Below are the code and all the weights of a small trained network. Each question names an input and a class and asks about switching units off, where a switched-off unit gives its printed mean instead of its output.

import numpy as np


def w(rows, s, z=0):
    codes = np.array(rows[::2]) - 128.0
    scale = np.full(codes.shape[1], s)
    scale[-1] = z or s
    return codes * scale


def f(y):
    return y / 2 * (1 + np.tanh(0.7978845608 * (y + 0.044715 * y**3)))


def log_softmax(a):
    a = a - a.max(-1, keepdims=True)
    return a - np.log(np.exp(a).sum(-1, keepdims=True))


def net(x, mask):
    res = np.array(x, float).reshape(1, 5) / 4 @ E
    y = f(res @ A[0][:, :-1].T + A[0][:, -1])
    res = res + np.where(mask, y, B[0][:, -1]) @ B[0][:, :-1]
    return log_softmax(res[-1] @ U[:, :-1].T + U[:, -1])


A, B = {}, {}
E = w([
[112,136,109,156,103,185,149,156,131],'x0',
[121,7,148,80,67,121,152,131,140],'x1',
[181,178,126,148,63,121,182,148,176],'x2',
[176,147,181,111,68,93,151,117,76],'x3',
[137,157,107,194,94,70,102,150,146],'x4',
],0.019)
A[0] = w([
[125,125,113,134,238,144,117,66,108,98],'neuron 0',
[86,143,18,220,134,149,149,152,187,31],'neuron 1',
[120,176,118,102,202,192,128,136,8,7],'neuron 2',
[95,110,31,168,155,177,156,135,173,87],'neuron 3',
[73,175,106,132,217,205,98,159,93,241],'neuron 4',
[86,85,113,85,160,2,63,100,90,79],'neuron 5',
[95,111,27,164,145,162,61,159,172,250],'neuron 6',
],0.0085,0.0019)
B[0] = w([
[192,127,29,102,213,158,88,26,136,208],'neuron 0',
[137,125,202,219,74,190,85,231,181,235],'neuron 1',
[115,191,154,65,26,134,107,20,95,215],'neuron 2',
[88,124,187,141,131,186,160,163,159,216],'neuron 3',
[87,210,53,144,53,254,71,77,93,254],'neuron 4',
[128,100,181,94,250,16,123,122,121,194],'neuron 5',
[63,109,155,198,196,140,95,155,177,227],'neuron 6',
],0.0075,0.014)
U = w([
[135,40,156,32,114,180,220,145,152,246],'0',
[102,124,148,178,131,155,120,192,171,86],'1',
[117,66,181,105,150,52,109,119,72,196],'2',
[248,206,137,174,75,46,181,157,133,159],'3',
[117,121,99,111,207,114,98,118,155,4],'4',
[110,147,119,116,130,174,111,83,108,78],'5',
],0.015,0.0035)

Each question gives the input, the list of numbers given to net, and the class t.
The units are the neurons (one row each of A and B). Each row of codes is followed by its name. A weight is (code - 128) times the scale printed after its matrix; where a second scale follows, it is the last column's (A, B and U).
mask holds one flag per neuron, in row order. A switched-off neuron (its flag False) gives its mean, the last column of its row in B, instead of its output. The means were averaged over made-up inputs and are rounded, as every weight is.
A unit's drop is (log p(t) with every unit on - log p(t) with that unit switched off) / (log p(t) with every unit on - log p(t) with every unit switched off).
The circuit of an input: a set's keep is (log p(t) with only the set's units on - log p(t) with every unit switched off) / (log p(t) with every unit on - log p(t) with every unit switched off). Starting from all 7 units, units are removed one at a time, each time the one whose removal leaves the highest keep (on an exact tie, the one counted first), for as long as the keep stays at least 0.8.
circuit, biggest first: the units of the circuit, biggest drop first
top k neurons: the k neurons with the biggest drops, biggest first
drop when u is switched off: that unit's drop, to one decimal
input [-5,6,-2,-1,-4], class 2: circuit, biggest first => [neuron 5]
input [3,-4,1,5,-3], class 3: top 3 neurons => [neuron 4; neuron 0; neuron 6]
input [-8,-3,1,7,-4], class 2: top 2 neurons => [neuron 5; neuron 1]
input [1,5,-1,4,6], class 2: top 3 neurons => [neuron 1; neuron 4; neuron 5]
input [3,5,-4,-6,-5], class 5: top 2 neurons => [neuron 4; neuron 0]
input [8,4,-6,5,3], class 2: top 3 neurons => [neuron 4; neuron 3; neuron 1]
input [-6,5,-7,-5,5], class 2: top 2 neurons => [neuron 5; neuron 4]
input [-5,-8,-3,2,7], class 4: top 2 neurons => [neuron 5; neuron 0]
input [1,2,1,-6,-7], class 5: drop when neuron 4 is switched off => 1.0
input [-6,-7,-2,-4,0], class 5: drop when neuron 2 is switched off => 0.5
input [4,6,-2,-8,-5], class 1: drop when neuron 6 is switched off => 0.5
